<39> [-15 -15   3  33  15  -7 -10  29   6   7  -3   7  26  22  -3   7  -8  -2
   6  32  -5]
<48> [ 35  25  20   9 -29  36  14 -19  18 -10  17 -19 -26 -59 -25  -8   5   7
  -7 -20  -5]
<49> [ -9 -10 -14 -18  47  -1   9   6  -3   5 -34   3 -24  14  15  21  15 -11
  39  -9 -17]
<49> [ 18   0  -3  -2  16   4   0   8  -8  -1   1  -6 -12   8  -9 -13  -8 -15
  -5   4   5]
<48> [ 33  23 -16   1  -2  50  22   6  10   3 -42 -10 -42 -63 -64  32  10 -13
  29  22   5]
<39> [ 22  -1 -27   7  14   6 -20 -21  -3  16   8  21  21  36 -10 -23  -6 -29
 -17  15  40]
<39> [-71 -56  23  36 -23 -39  15  -7  61  10   4  37  46  44  59   1 -36  -1
  -4  22 -29]
<48> [ 19  20 -11  50 -50   9  -6  12  18   6 -47 -37  -4 -59 -44  41   7  12
  -3  30  17]
<49> [-24  -3 -26  -8 -35 -35 -18   2 -17   7 -17   9  35  23   3  10 -10   8
 -24  25  31]
<48> [ -1  -4  56  26  49  -7 -25  22 -26 -16  79 -20   8  21  42 -32  26  27
   0 -49 -38]
<47> [ -3 -36 -31  33   3 -71 -40 -40 -10  24 -30 -29  -4  57  66  -8   9 -26
 -38 -25  46]
<47> [ 11  -2 -14  13  -8 -18 -23 -50   3  12   5  -6   2  16  33 -13  17  -8
 -21 -33  30]
<39> [-23 -16  22 -18 -10 -14  11 -27   3  -6  29   8 -10   4  39 -15   1   5
  -9 -35 -14]
<39> [ 52  23  -2  26  22  10  24  -7  96  -6 -65 -41 -12  -4  32  -2 -22  -3
  32 -30 -53]
<49> [-27 -25  23 -41 -30  34  59 -20   9  -7  19  36 -52 -49 -27   1 -20 -22
   6  10 -12]
<47> [-11  -1   6  14 -40 -24 -26 -26 -31   3  23 -19  -3 -19  15   4  28  18
 -32 -26  29]
<47> [  5  -8  -1  10   7 -18  -9  -6   0   2  -5 -16  -6  14  21  -6   1  -5
  -8 -14   3]
<48> [-14 -16   4  20   1  -4   3  -9  18   8  -6   5  -1   2  14   8   2  -5
   6   1  -5]
<39> [ 52  18 -12   8  16 -36 -34   3 -36  -7 -14 -70 -28  14  22 -21  13   0
 -31 -43  20]
<39> [-48 -26  24  43 -23 -34  20  43  54  -4 -45 -17  19  -4  30  39 -25  25
  20  26 -55]
<49> [-24 -12   1 -86 -25   6  64   7  -1 -19 -19  25 -44 -20 -18  -1 -44 -15
   5  15 -22]
<48> [  5 -14  15 -10  71   4  -5   2 -17  -2  39  11  -9  44  28 -32   9 -15
  14 -27 -18]
<49> [-15 -14  23  89 -16  17 -27 -47  32  25  31   7  18 -31  16  22  50  11
   7 -16  11]
<39> [ 30  -5   0  -8  33 -10 -19 -48  -7   3  42  -1  -8  45  45 -56   5 -24
 -26 -53  18]
<49> [ -7  10  34   6 -23  31   1  -7  -9  -8  62  17   9 -36 -21  -8  15  20
  -7  -6  -4]
<48> [ -5 -22  23  23  12  24  22 -32  40   7  12  12 -28 -20  16   0   9 -16
  20 -20 -21]
<48> [ -4   3   3 -27 -29  -9   6 -22   4  -7  20  11  11   7  14 -23 -16   5
 -24 -14   5]
<47> [  0  -2  17   9  -7  -4   1   4 -14  -6   5 -26 -28 -28   3   8  15  10
  -2 -18  -7]
<49> [  6   6  17  44  19  11  -9 -16  35   5  -1 -15   2 -15  28  15  32  17
  28 -33 -27]
<47> [ 13  11  18  19  -7 -16 -11  31 -11 -14   4 -41  -2 -10   2  -3  -1  21
 -13  -9 -14]
<49> [-17 -27 -24   4  -9 -25  17 -20  33  14 -62  -2 -19   9  24  23 -13 -23
   9   8   2]
<47> [ -1  -7   6   2  -4   3   2 -31  -6   4   7  -7 -32 -23  12   5  24  -4
   1 -29   6]
<47> [ 42   8 -23  54  -3 -54 -49 -12   8   9 -34 -64  15  36  44 -15   3  -1
 -38 -26  29]
<48> [-28 -10 -14 -41  36 -23  -7  25 -38  -2   2  23  19  52  15  -2  -4   1
   9  10  -2]
<47> [-26 -25  26 -36  33  17  35   0  -1  -8  31  32 -28   6  12 -13  -7 -14
  23 -11 -34]
<39> [ 22  13  11   5  22 -12 -17  29 -39 -12   3 -47 -25  -9   2   0  20  14
  -2 -24  -7]
[  3 -23   6  86 -20   2 -19 -44  43  25   1  -7   3 -15  15   9  19 -15
 -10  -3  22]	<49>
[ -4   8   7  12  -1  -6  -3  44 -19  -8 -19 -29  -8 -23 -18  27   8  20
  11  13 -14]	<39>
[ 28  13   8  26   4 -24 -20  20   3  -9  -2 -44  10  15  20 -18  -8  13
 -19 -16  -9]	<47>
[-51 -20  17  23 -41 -25  27  29  48  -4 -44  -6  14 -19  18  42 -23  25
  17  26 -44]	<39>
[ 27   2 -20  10  -4 -38 -28  -9 -20   3 -15 -38  -5  25  20 -17  -2  -9
 -35 -17  32]	<39>
[ 26  -1  12  28  24  29   6 -10  18   4   4 -11 -28 -21  -8  -3  13 -15
  15 -13  -9]	<48>
[  9   5   1  -4 -20  -6  -2 -16   7  -3  11  -2   6   3   7 -18 -10   0
 -21 -10   8]	<48>
[-12  -7  20   4   4  -3  14   2  23  -6   1  -4  -5  -4  24   1  -3   9
  12 -16 -32]	<39>
[-23  -6 -26  16 -12 -32 -26  -6  -4  15 -27   2  33  25  19  23  11   9
  -4  11  21]	<49>
[  6   9   4 -24  -7   3   6 -15 -13  -7   9  -7 -21 -17   3  -5  10   5
  -3 -25   0]	<39>
[-46 -13   4 -77 -22  10  51   1 -11 -12  -4  39 -30 -25 -14  16 -16  -1
  18  11 -20]	<49>
[-68 -45  37  27 -44 -20  22 -44  56   7  20  28  11  -9  59  12  -2  12
   1 -18 -29]	<48>
[-27 -15 -17   2 -39  -3  14 -23  40  13 -21  37  28   8  -1  10 -25 -11
  -5  33  12]	<39>
[ 25  -3 -28 -20  61  12  -2   5 -15   8 -16  11 -16  37 -11 -13  -3 -37
  16   8  13]	<48>
[ -5  -2  -7   1  -1   0   2   9  -1   2 -12   3   2   0  -9   9  -3  -2
   4  15   3]	<47>
[-18 -20   2  35   0 -38 -20  29 -10   4  -8 -17  19  27  15   5  -8   3
 -15  19   4]	<39>
[-24 -15 -22 -11 -36 -29   8 -10  10   7 -37   7   6  10   9  14 -20  -7
 -13  20  16]	<49>
[ 11   1 -33  -7 -14   9  -6 -35  12  16  -7  31  20  19 -15 -13 -13 -27
 -16  21  42]	<39>
[-14   5  26  22 -41  14  -3 -18  13  -2  39  10  20 -33  -4   2  12  24
 -11  -6  -1]	<49>

(46) [ 14 -21   6 -61 -14  14  27 -48  15  42  26 -13  18  16  23  35  24  -7
   6   9  -6]
(46) [ -4  46 -24 -17   0 -16 -29 -23   2  -4  57 -29  19  -8  33  51  34 -10
  20  -7 -35]
(48) [ 12 -26  14  19   4  -5  17  22  -9 -19 -30  23 -19   9 -27 -15 -11  19
 -10  11  20]
(52) [ -5 -46   7 -10  25   5   1   7   1 -17   0  23  -3  -8  -4  -2  -5  49
  25  -8 -10]
(43) [ -8  -2  -8  13  16  -8 -18  18  -3 -31  14   9  -5 -15   1   1   1  26
  21  -9 -16]
(48) [ 4 -6  2 -3  5 -2  1 -5 -3  3 -6  0  3  4 -2 11  1  8 -4  0  2]
(46) [  2 -33  35   8  -4  -6  34  21 -13  11 -74  34  -8  12 -33 -11 -16  10
  -7  14  25]
(43) [ -6  21   3  -5 -10   1   8  -2   5 -10  32  15 -13   4   2 -16   8 -36
  10  13   0]
(52) [ -1   0   0   2  -9   4   4   8   4  -1   2   1  -4  -4   2 -13  -2  -7
   3   2   1]
(52) [ 62 -29  -7  63   2  -6  10  21 -22 -14 -73 -29 -23  30 -48  -7 -29  38
 -98  10  65]
(44) [-36  -6 -12  26  12  21 -33  33  10  -6 -15  -1   4 -40   7 -57 -36  16
  19 -33 -15]
(43) [ 14   2 -26  24  -2 -11 -24  26  -1 -26   9 -32   2 -21  13  18   6  42
   3 -14 -16]
(44) [-21  44 -11  36  48 -16 -47 -11 -22 -21   0   8   2   5 -18   2 -14 -12
 -21 -15   2]
(48) [  3   8   1  18 -23   2  11  26   4 -10  -4   3 -16  -5  -5 -31  -6 -19
  -2   9   9]
(43) [ 25 -49  -1 -12   3   7  11  -6   1  16 -28 -20  10   4   0  23  -2  51
 -16  -6   7]
(46) [-10   1  -6  29   9   8 -14  22   1 -21  -2   8 -13 -11 -10 -42 -22   2
  -4  -9   6]
(48) [-28  -4  -5  -2   5  19 -12  13  16 -15  33  16  -8 -24  12 -47 -12  -5
  34 -12 -17]
(43) [ -8 -39  26 -29  22  11  19 -26  -2  24 -25  31   6  17 -15   0 -10  10
   1   2  11]
(52) [-19  -3  36 -46 -11  20  36 -45   5  68 -31  24  15  26  -6 -11  -8 -61
  -8  13  19]
(48) [ 12 -41   9  13 -30  20  34  44  15 -17 -12  15 -30 -11 -10 -61 -18  10
   6  11  17]
(46) [-26  26   8 -16  13 -15 -12 -15  -8   8   6  15  16  -2   7  28  14 -16
  28  -3 -22]
(48) [  4 -12  10  18   8  -7   7  17 -10 -17 -23  20 -13   6 -22 -10  -9  11
  -6   7  13]
(44) [-29  26  10 -12   3  -4  -9 -14  -4  29 -18   6  20  -3   5   9  -1 -29
  12  -7 -11]
(43) [ 17 -64  19 -35   7  15  36 -16   7   4   2  25  -9  17  -9   1   2  32
   6  13  12]
(46) [-21 -53  22 -23 -12  30  28  18  20  17 -19  29  -4 -18   3 -51 -20  11
  36  -4  -3]
(52) [  9 -30  30 -28  65 -42   4 -40 -38 -15 -21  48  12  39 -32  99  28  56
   8  13  -4]
(52) [ -5 -14  20 -29  22   1   9 -41  -9  36 -27  14  18  24 -11  27  -1  -4
 -12   2  10]
(44) [ 22 -35  31 -33  -9 -17  50  -2  -5 -18  11  44 -18  24 -14  33  31  15
  27  36   3]
(44) [ 32   0 -16   2   1  -7  -1 -12  -2 -16  28 -22  -7  14   2  26  15  14
 -23   8   7]
(52) [ -9  18  13 -21  -9   6  12 -28   1  39 -12   2  12  15   1   3   1 -45
 -10   7   9]
(44) [-16  32 -14   9  16  -2 -32 -14  -5  10   2 -18  17  -6   8   9  -5 -13
  -9 -17  -9]
(44) [ 45 -16 -16  29  27 -16  -4   5 -12 -68  40   5 -35  22 -25  13   9  42
 -31  16  21]
(52) [ -6  46 -11  -2  -4 -15 -18 -13  -4   3  23 -17  12   0  15  30  19 -26
   4  -1 -15]
(43) [-16  30  14  34 -16  -1  11  32  -3 -19 -11  33 -28   1 -23 -59 -18 -52
  -3  16  20]
(46) [ 10  14   0 -55  -4  -7   8 -57   3  35  35 -19  26  20  25  68  38 -17
   5   8 -16]
(46) [  6   8  14 -15  -2 -20  12 -15 -13  16 -19   4  12  16  -4  46  19  -4
  -1  11  -1]
(43) [ 33 -25  -6 -22 -19   9  18 -21   7  33 -10 -39  14  12  12  30   9  17
 -27   3  10]
(48) [ 16  24  -5  -6 -22   1  13 -14   5   5  28 -12  -7  15   5   1  13 -38
 -17  16  10]
(48) [ -1  11   1  15  -5 -11  -4  13  -8   2 -27  -6   4  -3  -5   8  -2   1
  -5  -2   1]
(44) [-33  -7  45 -22  10 -15  26   3 -12   4 -28  68  -2   8 -20   5   6 -16
  45  16  -7]
[-10  16  -6  18  10  -6 -26  -2 -12  29 -54 -27  26  -7  -1  17 -15   6
 -23 -21   0]	(43)
[-37  39   3  44  13 -14 -22  45  -8 -55  16  46 -28 -20 -17 -50 -13 -25
  32   0 -10]	(43)
[-11  20  -8  10 -58  35  14  27  30  22  10 -20 -12 -22  20 -83 -20 -62
  -1   0   9]	(52)
[ -4  27 -23  39   0 -15 -33  33  -6 -27  -1 -23   1 -24   7   2  -2  17
   3 -16 -15]	(43)
[  8 -27  10  -4 -24  -2  23  26   4   5 -27   1  -1  -9   2   2   4  22
  16   5  -3]	(46)
[-13 -23  13 -21   9   9   9  -7   5   7   0  21   3  -2   1  -6  -2   8
  22  -2  -7]	(52)
[ -7 -34  -2  -3 -15  15   3  27  13  11 -23 -11   8 -28  14 -20 -12  33
  22 -16 -13]	(48)
[  0   1  17  12  71 -38 -21 -29 -43 -17 -38  34   8  33 -42  64   2  34
 -24   1  11]	(48)
[-48 -45  39 -16  72   5 -14 -30 -24  46 -97  48  34   8 -34   8 -40  35
   1 -28   5]	(43)
[ -2  -7   8 -22 -19   4  16  -3   7  22  -6  -2   8  -3  11   6   8  -7
  14   3  -7]	(44)
[ 14 -29  -2  13  -8  18  12  15   8  -5 -10  -3 -16  -1  -9 -38 -19  12
 -19   1  20]	(46)
[ 13 -23   0  15  -2   6  10  21   3 -22   0   8 -20  -1 -11 -26 -10  18
  -6   5  12]	(44)
[-43  38  -2 -32  41  -8 -39 -49  -7  23  24   6  36  -2  18  43  12 -18
  27 -21 -34]	(43)
[  2   5   4  13  -6 -16   2  18  -9  -7 -22   2   0  -2  -6  14   4   9
   3   3  -2]	(46)
[ -1  39  -2 -37   7 -21  -9 -50  -8  22  32 -13  26  17  19  74  38 -23
   7   5 -21]	(46)
[ 19  14 -26  28  -4  -1 -18  12   2 -24  22 -29 -10  -5   4  -6  -1   8
 -22  -4   4]	(46)
[ 16 -31  17  28 -23   7  40  53   6 -49   2  44 -52   2 -29 -69 -14  -1
   5  28  28]	(43)
[-11  79  -8  26 -12 -21 -18   0 -11  -7  15  -7  -3   5  -1   2   9 -64
 -13   8   1]	(48)
[ -3  12   3  16  20 -10 -10  -2 -12 -17  -2  16  -8   9 -17  -1  -5  -4
 -10   2   8]	(44)
[ -6 -36  22 -15  -2  10  27   8   6  -1  -9  35 -12   1 -10 -24  -6   6
  21   9   5]	(52)
[-40  20  43 -62  20  17  20 -86  -5  90 -31  36  32  41 -10   7  -9 -87
 -14   7  18]	(43)

[58] [ 33   9  32  42  13 -31  18  16 -42   5 -34   5 -17 -10   4  17  -3   7
 -21  22  36]
[57] [  5   5   4  23  19   2 -14  14 -22  26 -16 -20  -3   3 -32   5  -1   0
  18  -6  -1]
[58] [-10  47 -11  28 -41 -29  17 -37  -7 -13  43  14  57  -6  25 -23  -5  44
 -66 -23 -27]
[59] [ -1  16 -10  22  22  57  18  41  -4  -2 -18 -36 -50 -23   8 -63  -2 -10
  53  15 -25]
[62] [  4  -1   7  -2 -10  -3  19  16  18  11  17   6   7  19  15  17   6  -1
 -24  15  25]
[57] [ -1  20  -7  25  -4  13   6  10  -9  18  27   0  19   1  -1  -2  10  12
 -18 -11 -16]
[59] [  1  13   4  16  -7 -15  -6 -13 -11   8   4  -4  23   2  -9   3 -11  13
 -12 -13  -4]
[57] [ 13   8   3  32  12   7 -34 -14 -44  26   2   4  23 -23 -29  23 -11   6
  13 -38 -27]
[58] [ -6  21 -10  32 -16  14  17   3 -15 -11   8 -13  27  10  29   1  19  19
 -29 -11 -17]
[62] [-12  25  -9   7   8  24  24  34  19  11  34 -12 -16  -3  -9 -60   8   7
   4  11 -17]
[59] [ -6 -14   2 -15 -24  -1 -16 -38   0 -22  35  25  58   2  21  41   1   8
 -27 -39 -16]
[58] [  6   9  18  19  33  12   4  42 -11  29  25  -6 -11  -4 -40 -20   8   2
  10   2   2]
[58] [  1  11  -1   4   6  10   6  22  14  30  18  -6  -9   2 -17 -17  -7  -3
   9   9   3]
[57] [  7 -21  30 -12  12  33  22  38  18 -21   1 -19 -20   1  24 -15 -12 -17
  32  16  23]
[57] [-10  28 -31  23  -7 -12 -10 -17 -20  24  28  22  26  -1 -21   6  29  22
 -42 -20 -35]
[57] [-25  17 -20   8  14  55  41  64  25  -3  34 -30 -23  20   8 -59  46   3
   2  20 -19]
[62] [ -1   9 -47  -1 -27 -48 -29 -55  -6  30 -47  18   0  12  -9  46   5   1
 -27   5  -3]
[59] [ 38 -20  43   6  16  13   6  15 -19  -6 -22  13 -31 -37  22  15 -34 -21
  32  14  29]
[59] [ -3  -7  -2   6  31  49  -1  45  -2  14   0 -26 -27  -1 -19 -20  14 -16
  45   2 -13]
[57] [ 26  17  29  28 -49  33  16 -16   7   2  27  -8  53 -22  73  16 -75   6
   2 -24   2]
[62] [ -7  12 -25   2  -2 -12  25   8   4 -13 -26   1 -37   8  15 -21  33   3
 -22  35   4]
[62] [-11  33 -31  55  -8   2  34  36 -20  20  -6 -24  11  48  13  15  68  24
 -61  15  -2]
[58] [ 12  34 -21  33 -25  16  17  27  25  82   9 -15   0  21   7  15 -21  -4
  -9  23  16]
[62] [  7 -17  35   5  16  30  30  41  -4 -37   4 -16  -8   2  32  -9  11  -5
   9   9  18]
[62] [  6  -7  18   3  -5   4  -1   7   4  14  22   1  29  12   2  29  -9   0
  -9 -11  14]
[62] [  0  12 -21  -1 -18   1 -10 -13  17  36   2   0   3   2  -4   7 -20  -5
   5   1  -5]
[59] [-18  10  -9   8   5 -24 -14  -1  -3  19   8 -17  28  33 -43   5  19  16
 -19 -14  -4]
[59] [  1  15 -13   8  -6  41  21   7   3 -25  -9  -9 -32 -32  42 -49 -11  -4
  27  10 -26]
[58] [  3  24  -2  43  -6  11  16  17 -22  11  11 -12  22   9  12   6  17  18
 -28  -8  -9]
[57] [-11   3 -16  -7   2  -4  -1   0   8  -2 -15 -10 -16   8  -9 -16  10  -1
   6  10  -4]
[62] [ 23 -32  11 -16 -27 -11  -8 -24   9   3 -38  10   7  12  41  78 -27 -23
   0   9  42]
[59] [-13  23   6  27 -14 -45 -10 -37 -30 -26  -6 -19  55  13 -11  -6  -2  38
 -36 -32 -14]
[58] [ 15  16  25  12  -4 -53   7 -24 -23 -16   2  26   8 -23  -3 -13 -17  22
 -35   2  14]
[58] [ 16 -27  17   8  19  -8 -17  -2 -38 -11 -40   4  -5   0  -4  51  15 -10
   6  -5  15]
[57] [ -6 -22   3 -25  27 -34  -3  12   2  -5 -21   9 -32  20 -36   7  35  -8
  -7  25  28]
[59] [ 29  20  26  39  30  -8  19  39 -24  21 -55 -30 -64 -23 -17 -44 -31  -6
  39  40  30]
[ -1  14  -3   4  -8  30  30  35  32  20  25 -12 -12   8  18 -25  -6  -4
   3  21   7]	[62]
[  1 -14  22 -15  11  -8  16  12   3 -30   7  11 -10  -2   7  -9  11  -1
  -9  11  17]	[62]
[  7  14   3  22 -13  21   1  -3  -8   9  19  -3  25 -13  17   2 -19   7
   0 -19 -16]	[57]
[ -2 -14  -1 -20   7 -24 -10 -14  -3 -11  -4  23  -7  -1 -13  12  15  -2
 -11   3   6]	[57]
[-12  24 -11  35   8   7  -3  14 -22  18  22 -16  28  13 -27  -8  26  21
 -18 -22 -26]	[62]
[  8 -31   9 -24  23 -29 -42 -31 -21 -10 -55   5 -25 -15 -36  21 -17 -18
  40  -4   9]	[57]
[-10 -17  13 -36   5 -35 -18 -44  -6 -54   5  28   9 -23 -10 -17  -5   8
  -4 -18 -11]	[58]
[ -4 -12  44 -25  28   3  14  26  12 -29  60  16   4 -16 -21 -46  -2   6
   4  -6   6]	[62]
[  0   6  12  17  13  25  26  47   1  10  37  -4   5  13   1  -7  27   5
 -16   6   6]	[57]
[  3  20   3  40  -1   5  11  11 -28   4  13  -6  25   5   5   7  18  20
 -29 -13 -10]	[58]
[-12  38 -70  41 -25 -22   3 -15 -17  37 -50 -13  -9  34   4  25  48  15
 -46  19 -16]	[62]
[ -4  10 -10  28 -22   6  13 -14 -24 -33 -12 -10  30  10  45  18  23  18
 -33 -14 -15]	[58]
[ 26 -27  29 -22   7 -33  11   0   1 -13 -32  29 -38 -10  15  27 -10 -19
  -4  37  53]	[59]
[ -3   8  15  31   9  17   9  29 -18   6  29 -17  35  18  -7   9  22  15
 -18 -20  -5]	[62]
[ -9  40 -84  28 -37 -23  -9 -35  -1  53 -62  -8 -21  23   5  22  21   4
 -27  24 -20]	[62]
[ -2 -11 -14  -9  15   4 -43 -36 -29 -11 -17  15  -6 -34 -25   2  -3  -6
  32 -30 -39]	[57]
[-18 -40   4 -26  26  31 -13  19  -1 -30  11  -7   9  21 -10  22  44 -12
  16 -19 -10]	[59]
[-23  -4 -29 -45 -26  -8  19 -30  31 -48  48  56   5  -8  38 -14  39   8
 -52   4 -22]	[57]
[ -7  13 -12   9   8  11 -11  -3 -10   3  -1 -11  -4 -13 -17 -27  -2   5
  18 -12 -27]	[62]
